Here is a tiny trained network, its code and every weight. The questions are about switching its units off for an input and a class, where a switched-off unit gives its printed mean instead of its output.

import numpy as np


def w(rows, s, z=0):
    codes = np.array(rows[::2]) - 128.0
    scale = np.full(codes.shape[1], s)
    scale[-1] = z or s
    return codes * scale


def norm(h):
    return h / np.sqrt((h * h).mean(-1, keepdims=True) + 1e-5)


def f(y):
    return y / 2 * (1 + np.tanh(0.7978845608 * (y + 0.044715 * y**3)))


def log_softmax(a):
    a = a - a.max(-1, keepdims=True)
    return a - np.log(np.exp(a).sum(-1, keepdims=True))


def net(x, mask):
    res = np.array(x, float).reshape(1, 2) / 4 @ E
    u = 0
    for l in range(2):
        y = f(norm(res) @ A[l][:, :-1].T + A[l][:, -1])
        res = res + np.where(mask[u : u + 7], y, B[l][:, -1]) @ B[l][:, :-1]
        u += 7
    return log_softmax(norm(res)[-1] @ U[:, :-1].T + U[:, -1])


A, B = {}, {}
E = w([
[70,158,44,132,177,165,118,145,249,68],'x0',
[25,105,247,120,97,172,40,135,162,132],'x1',
],0.011)
A[0] = w([
[159,99,149,167,101,164,162,116,39,183,236],'L0N1',
[44,69,170,126,103,134,56,110,127,103,2],'L0N2',
[66,104,114,113,121,108,98,160,111,180,128],'L0N3',
[150,101,213,132,87,55,192,134,123,131,187],'L0N4',
[105,120,161,163,50,155,2,138,121,85,130],'L0N5',
[90,88,172,147,105,142,124,154,160,140,61],'L0N6',
[63,207,77,114,160,102,80,170,150,122,247],'L0N7',
],0.0055,0.0022)
B[0] = w([
[36,166,90,145,151,135,106,109,223,202,253],'L0N1',
[89,181,157,61,133,174,161,38,147,58,214],'L0N2',
[125,131,57,156,181,133,208,151,125,203,148],'L0N3',
[218,92,75,1,162,104,118,188,123,55,214],'L0N4',
[237,231,163,87,129,103,156,31,132,83,231],'L0N5',
[106,181,116,169,148,112,200,142,96,81,164],'L0N6',
[190,160,129,72,143,12,92,149,129,160,205],'L0N7',
],0.006,0.0054)
A[1] = w([
[98,147,172,167,107,225,115,128,170,109,216],'L1N1',
[101,110,203,139,83,144,71,115,72,122,201],'L1N2',
[107,154,116,147,141,184,124,191,180,87,173],'L1N3',
[196,193,54,81,170,119,170,147,120,124,97],'L1N4',
[73,120,77,99,117,168,76,121,160,63,4],'L1N5',
[143,181,104,10,172,111,79,99,161,110,94],'L1N6',
[121,127,196,148,99,83,89,129,2,205,237],'L1N7',
],0.0078,0.0024)
B[1] = w([
[147,143,134,110,145,39,244,114,31,147,182],'L1N1',
[144,154,2,157,111,71,200,152,129,76,193],'L1N2',
[157,80,91,250,109,57,150,211,19,113,168],'L1N3',
[78,165,249,108,122,144,123,97,114,88,251],'L1N4',
[124,132,90,169,167,79,163,179,155,113,160],'L1N5',
[193,50,82,100,107,229,95,100,93,207,254],'L1N6',
[124,127,25,227,210,128,104,191,176,97,233],'L1N7',
],0.0072,0.0081)
U = w([
[125,190,119,117,142,114,193,65,105,96,248],'0',
[149,119,59,156,169,108,129,166,158,146,215],'1',
[140,130,173,74,109,196,101,76,111,158,103],'2',
[67,100,190,177,107,85,119,117,164,185,3],'3',
[90,100,159,134,13,114,114,157,169,149,3],'4',
],0.011,0.0033)

Each question gives the input, the list of numbers given to net, and the class t.
The units are the neurons (one row each of A and B). Each row of codes is followed by its name. A weight is (code - 128) times the scale printed after its matrix; where a second scale follows, it is the last column's (A, B and U).
mask holds one flag per neuron, layer by layer. A switched-off neuron (its flag False) gives its mean, the last column of its row in B, instead of its output. The means were averaged over made-up inputs and are rounded, as every weight is.
A unit's drop is (log p(t) with every unit on - log p(t) with that unit switched off) / (log p(t) with every unit on - log p(t) with every unit switched off).
The circuit of an input: a set's keep is (log p(t) with only the set's units on - log p(t) with every unit switched off) / (log p(t) with every unit on - log p(t) with every unit switched off). Starting from the 12 units with the biggest drops (on a tie, the unit counted first), units are removed one at a time, each time the one whose removal leaves the highest keep (on an exact tie, the one counted first), for as long as the keep stays at least 0.8.
units of the circuit, in order: the units of the circuit, biggest drop first
top k neurons: the k neurons with the biggest drops, biggest first
k most important neurons of layer l: the k neurons of layer l with the biggest drops, biggest first
drop of u: that unit's drop, to one decimal
input [-6,6], class 0: top 3 neurons -> L0N2; L0N7; L0N5
input [-8,4], class 1: units of the circuit, in order -> L1N7
input [-8,7], class 1: units of the circuit, in order -> L1N7; L1N2
input [-7,7], class 0: units of the circuit, in order -> L1N2; L0N5
input [3,-1], class 2: 2 most important neurons of layer 0 -> L0N7; L0N1
input [2,5], class 0: 2 most important neurons of layer 0 -> L0N4; L0N6
input [-7,5], class 1: top 2 neurons -> L1N7; L1N4
input [-8,-4], class 1: units of the circuit, in order -> L1N7; L0N5
input [-5,5], class 0: top 2 neurons -> L0N2; L0N7
input [-2,4], class 0: top 2 neurons -> L0N7; L1N2
input [7,7], class 0: 2 most important neurons of layer 0 -> L0N4; L0N2
input [-1,0], class 2: top 2 neurons -> L0N4; L1N7
input [2,2], class 2: top 2 neurons -> L0N7; L1N6
input [1,2], class 2: units of the circuit, in order -> L1N6
input [-2,-1], class 2: top 2 neurons -> L0N4; L1N7
input [5,8], class 0: 2 most important neurons of layer 1 -> L1N1; L1N7
input [2,-1], class 2: 2 most important neurons of layer 0 -> L0N7; L0N1
input [-1,6], class 0: drop of L1N2 -> 0.1
input [-3,5], class 0: drop of L1N2 -> 0.2
input [0,0], class 2: top neuron -> L0N1
input [-4,2], class 1: drop of L1N7 -> 0.3
